Below is a small trained network, with its code and all its weights. Each question gives an input and a class and asks what happens when units are switched off, that is, made to give their printed mean instead of their output.

import numpy as np


def w(rows, s, z=0):
    codes = np.array(rows[::2]) - 128.0
    scale = np.full(codes.shape[1], s)
    scale[-1] = z or s
    return codes * scale


def f(y):
    return np.maximum(y, 0)


def log_softmax(a):
    a = a - a.max(-1, keepdims=True)
    return a - np.log(np.exp(a).sum(-1, keepdims=True))


def net(x, mask):
    res = np.array(x, float).reshape(1, 5) / 4 @ E
    y = f(res @ A[0][:, :-1].T + A[0][:, -1])
    res = res + np.where(mask, y, B[0][:, -1]) @ B[0][:, :-1]
    return log_softmax(res[-1] @ U[:, :-1].T + U[:, -1])


A, B = {}, {}
E = w([
[164,31,86,92,142,210,124,78,237,146],'x0',
[102,41,230,153,143,51,123,149,206,58],'x1',
[155,136,28,220,69,69,87,90,162,76],'x2',
[189,196,183,2,72,101,91,90,159,105],'x3',
[170,158,148,173,164,70,199,70,185,229],'x4',
],0.0078)
A[0] = w([
[95,125,219,72,239,189,159,172,86,176,15],'neuron 1',
[129,133,44,210,110,77,118,83,149,74,35],'neuron 2',
[179,213,61,112,110,198,150,97,84,189,33],'neuron 3',
[142,58,243,145,130,16,127,135,206,72,32],'neuron 4',
[156,189,72,116,75,187,145,96,99,169,33],'neuron 5',
[190,191,195,36,75,96,100,68,154,105,64],'neuron 6',
[181,199,52,110,119,186,130,80,72,213,58],'neuron 7',
[158,190,195,61,85,108,60,60,185,104,82],'neuron 8',
[135,41,89,102,127,226,118,107,191,118,65],'neuron 9',
[112,231,151,159,144,66,132,156,69,119,31],'neuron 10',
[154,138,171,126,166,94,214,93,132,216,79],'neuron 11',
[65,91,79,203,226,153,183,143,109,154,31],'neuron 12',
[128,119,81,183,166,185,164,128,80,154,46],'neuron 13',
[172,76,105,112,134,209,121,61,214,154,38],'neuron 14',
[223,52,89,109,157,196,144,45,219,151,77],'neuron 15',
[184,141,126,145,169,58,184,44,218,216,36],'neuron 16',
[112,70,86,86,116,221,42,148,156,73,87],'neuron 17',
[112,231,183,178,129,12,121,180,24,120,62],'neuron 18',
[114,69,226,139,125,41,136,122,204,82,5],'neuron 19',
[182,138,52,192,52,57,75,70,144,115,50],'neuron 20',
[189,181,154,42,73,81,78,83,150,142,51],'neuron 21',
[220,190,154,182,178,41,213,3,188,226,63],'neuron 22',
[215,147,177,65,75,109,119,95,150,103,36],'neuron 23',
[58,55,143,200,200,95,149,167,140,102,68],'neuron 24',
[100,188,160,169,60,74,143,174,57,122,10],'neuron 25',
[181,190,184,50,51,100,106,81,160,99,62],'neuron 26',
[127,135,38,183,66,79,55,118,144,70,46],'neuron 27',
[81,124,242,27,238,222,192,192,78,176,55],'neuron 28',
[118,102,130,82,60,190,10,204,53,51,74],'neuron 29',
],0.006,0.0027)
B[0] = w([
[170,67,117,115,31,62,91,61,172,188,195],'neuron 1',
[173,85,147,112,50,123,82,80,150,203,192],'neuron 2',
[192,78,89,73,203,115,40,221,136,65,207],'neuron 3',
[203,69,45,51,214,117,26,239,112,76,219],'neuron 4',
[195,94,75,81,183,125,58,192,126,100,188],'neuron 5',
[104,125,65,239,163,192,124,122,99,212,215],'neuron 6',
[194,68,90,60,207,91,27,234,111,56,218],'neuron 7',
[92,108,92,208,156,173,142,156,82,196,209],'neuron 8',
[50,223,119,116,140,81,169,163,175,139,206],'neuron 9',
[75,193,125,78,151,88,176,176,209,137,175],'neuron 10',
[120,93,183,102,91,127,140,79,69,63,194],'neuron 11',
[99,127,73,213,148,196,140,118,65,189,199],'neuron 12',
[117,85,83,154,177,169,96,154,89,172,178],'neuron 13',
[32,207,100,109,131,76,187,183,194,129,211],'neuron 14',
[36,233,140,75,140,70,205,170,203,134,242],'neuron 15',
[86,146,194,101,112,126,153,90,56,56,229],'neuron 16',
[49,163,207,112,124,83,194,93,74,50,198],'neuron 17',
[44,212,122,86,134,89,196,183,243,145,207],'neuron 18',
[213,89,55,68,192,91,38,210,123,66,200],'neuron 19',
[197,67,172,95,42,75,106,49,182,182,206],'neuron 20',
[90,99,82,206,149,167,146,121,94,185,203],'neuron 21',
[88,111,203,99,122,128,175,51,1,33,254],'neuron 22',
[85,123,67,184,145,205,144,144,95,197,187],'neuron 23',
[117,101,45,176,182,196,101,174,71,190,195],'neuron 24',
[68,209,144,102,152,48,166,132,196,146,173],'neuron 25',
[83,116,70,215,148,191,118,109,91,204,207],'neuron 26',
[158,77,146,89,31,109,114,52,144,174,198],'neuron 27',
[203,60,134,108,19,63,89,25,193,192,228],'neuron 28',
[94,133,211,131,118,124,180,73,27,57,215],'neuron 29',
],0.0057,0.0085)
U = w([
[179,108,98,93,188,123,79,183,133,97,112],'0',
[73,198,128,112,137,111,183,149,215,143,113],'1',
[107,115,94,224,152,176,135,126,100,191,119],'2',
[180,95,138,111,45,111,113,65,175,172,118],'3',
[100,131,184,118,121,130,163,88,50,54,123],'4',
[154,149,152,154,133,161,148,133,150,115,239],'5',
[249,185,210,212,149,212,155,126,206,89,6],'6',
],0.016,0.015)

Each question gives the input, the list of numbers given to net, and the class t.
The units are the neurons (one row each of A and B). Each row of codes is followed by its name. A weight is (code - 128) times the scale printed after its matrix; where a second scale follows, it is the last column's (A, B and U).
mask holds one flag per neuron, in row order. A switched-off neuron (its flag False) gives its mean, the last column of its row in B, instead of its output. The means were averaged over made-up inputs and are rounded, as every weight is.
A unit's drop is (log p(t) with every unit on - log p(t) with that unit switched off) / (log p(t) with every unit on - log p(t) with every unit switched off).
The circuit of an input: a set's keep is (log p(t) with only the set's units on - log p(t) with every unit switched off) / (log p(t) with every unit on - log p(t) with every unit switched off). Starting from the 12 units with the biggest drops (on a tie, the unit counted first), units are removed one at a time, each time the one whose removal leaves the highest keep (on an exact tie, the one counted first), for as long as the keep stays at least 0.8.
circuit, biggest first: the units of the circuit, biggest drop first
unit that matters most: the unit with the biggest drop
k most important neurons: the k neurons with the biggest drops, biggest first
drop of u: that unit's drop, to one decimal
input [-8,-2,2,7,1], class 1: circuit, biggest first	neuron 18
input [7,4,-7,-5,1], class 1: 3 most important neurons	neuron 15; neuron 9; neuron 14
input [6,1,0,2,-7], class 4: 3 most important neurons	neuron 29; neuron 17; neuron 18
input [2,-5,-3,3,-7], class 4: 4 most important neurons	neuron 29; neuron 17; neuron 4; neuron 19
input [-8,-5,-8,4,-4], class 1: 2 most important neurons	neuron 18; neuron 10
input [-2,4,-8,8,-3], class 2: circuit, biggest first	neuron 6; neuron 26
input [-4,-3,-6,-5,5], class 3: circuit, biggest first	neuron 28; neuron 1
input [2,3,8,-6,-2], class 3: 3 most important neurons	neuron 27; neuron 20; neuron 2
input [6,-4,2,5,4], class 1: 2 most important neurons	neuron 15; neuron 14
input [-2,5,-4,1,-5], class 0: 4 most important neurons	neuron 22; neuron 4; neuron 16; neuron 19
input [-7,5,2,-7,-7], class 1: 2 most important neurons	neuron 18; neuron 25
input [6,5,2,0,4], class 1: 4 most important neurons	neuron 15; neuron 14; neuron 7; neuron 3
input [2,5,1,6,4], class 2: circuit, biggest first	neuron 6; neuron 8
input [-7,4,5,0,-7], class 1: 4 most important neurons	neuron 18; neuron 22; neuron 25; neuron 10
input [0,-4,2,-3,-4], class 0: circuit, biggest first	neuron 6
input [-6,-6,1,-5,2], class 0: circuit, biggest first	neuron 7; neuron 3
input [0,4,-5,-2,8], class 4: drop of neuron 22	0.3
input [-3,7,5,-1,7], class 0: drop of neuron 17	0.1
input [-4,2,-8,-6,0], class 3: drop of neuron 28	0.6
input [2,-6,8,-6,3], class 3: unit that matters most	neuron 20
